Below are the code and all the weights of a small trained network. Each question names an input and a class and asks about switching units off, where a switched-off unit gives its printed mean instead of its output.

import numpy as np


def w(rows, s, z=0):
    codes = np.array(rows[::2]) - 128.0
    scale = np.full(codes.shape[1], s)
    scale[-1] = z or s
    return codes * scale


def f(y):
    return np.maximum(y, 0)


def log_softmax(a):
    a = a - a.max(-1, keepdims=True)
    return a - np.log(np.exp(a).sum(-1, keepdims=True))


def net(x, mask):
    res = np.array(x, float).reshape(1, 6) / 4 @ E
    y = f(res @ A[0][:, :-1].T + A[0][:, -1])
    res = res + np.where(mask, y, B[0][:, -1]) @ B[0][:, :-1]
    return log_softmax(res[-1] @ U[:, :-1].T + U[:, -1])


A, B = {}, {}
E = w([
[166,214,12,47,44,116],'x0',
[128,129,129,130,127,125],'x1',
[119,126,132,120,125,132],'x2',
[124,129,130,128,126,125],'x3',
[154,192,191,10,231,69],'x4',
[101,251,155,192,155,229],'x5',
],0.015)
A[0] = w([
[120,67,211,164,170,144,238],'n1',
[125,131,107,139,122,138,85],'n2',
[117,30,108,189,88,125,199],'n3',
[112,131,71,142,96,127,117],'n4',
[129,179,105,108,52,127,170],'n5',
[136,103,119,174,73,149,205],'n6',
[172,151,95,102,153,130,101],'n7',
[174,130,141,65,144,59,138],'n8',
[166,121,124,61,56,102,173],'n9',
[145,18,110,104,118,74,247],'n10',
[102,175,161,195,84,210,146],'n11',
[133,249,127,110,147,151,76],'n12',
],0.016,0.012)
B[0] = w([
[38,157,210,146,180,150,252],'n1',
[155,155,144,163,147,107,138],'n2',
[76,140,131,87,6,212,228],'n3',
[182,79,121,141,93,129,169],'n4',
[186,132,70,142,85,164,194],'n5',
[132,108,89,177,78,167,199],'n6',
[74,147,120,100,102,126,158],'n7',
[92,124,123,68,140,68,205],'n8',
[127,135,71,149,76,64,195],'n9',
[102,153,198,101,28,89,231],'n10',
[119,64,49,147,182,185,219],'n11',
[104,193,133,64,156,206,202],'n12',
],0.015,0.031)
U = w([
[88,182,132,91,76,190,133],'0',
[74,54,110,202,154,178,145],'1',
[187,80,98,150,44,98,43],'2',
[215,103,57,155,127,176,6],'3',
[100,102,225,102,154,45,247],'4',
[132,173,183,131,249,144,199],'5',
[139,128,72,89,119,30,138],'6',
],0.015,0.0024)

Each question gives the input, the list of numbers given to net, and the class t.
The units are the neurons (one row each of A and B). Each row of codes is followed by its name. A weight is (code - 128) times the scale printed after its matrix; where a second scale follows, it is the last column's (A, B and U).
mask holds one flag per neuron, in row order. A switched-off neuron (its flag False) gives its mean, the last column of its row in B, instead of its output. The means were averaged over made-up inputs and are rounded, as every weight is.
A unit's drop is (log p(t) with every unit on - log p(t) with that unit switched off) / (log p(t) with every unit on - log p(t) with every unit switched off).
The circuit of an input: a set's keep is (log p(t) with only the set's units on - log p(t) with every unit switched off) / (log p(t) with every unit on - log p(t) with every unit switched off). Starting from all 12 units, units are removed one at a time, each time the one whose removal leaves the highest keep (on an exact tie, the one counted first), for as long as the keep stays at least 0.8.
units of the circuit, in order: the units of the circuit, biggest drop first
most important unit: the unit with the biggest drop
k most important neurons: the k neurons with the biggest drops, biggest first
drop when u is switched off: that unit's drop, to one decimal
input [0,2,-7,-5,6,0], class 4: units of the circuit, in order => (n3; n8)
input [-6,-5,-2,-7,7,1], class 5: most important unit => n10
input [5,-6,3,-1,1,0], class 6: units of the circuit, in order => (n3; n1)
input [-2,-2,-7,7,4,2], class 5: units of the circuit, in order => (n3; n10)
input [-5,8,2,6,1,8], class 5: units of the circuit, in order => (n3; n1)
input [3,-7,0,-8,1,-1], class 6: units of the circuit, in order => (n3; n1)
input [2,-3,5,-2,2,-8], class 6: 2 most important neurons => (n1; n9)
input [2,-1,8,-8,-6,-2], class 2: 2 most important neurons => (n1; n12)
input [1,1,-5,1,6,-5], class 6: 2 most important neurons => (n1; n9)
input [-1,-4,-4,4,2,8], class 5: 2 most important neurons => (n3; n12)
input [1,-2,-3,-6,-4,-7], class 2: 3 most important neurons => (n1; n12; n9)
input [3,0,8,-2,-5,1], class 3: drop when n10 is switched off => 0.2
input [-6,-5,5,6,8,-6], class 4: drop when n2 is switched off => 0.0
input [3,4,-7,-6,-8,0], class 2: drop when n3 is switched off => 0.1
input [2,-4,-4,-6,-5,4], class 3: most important unit => n1
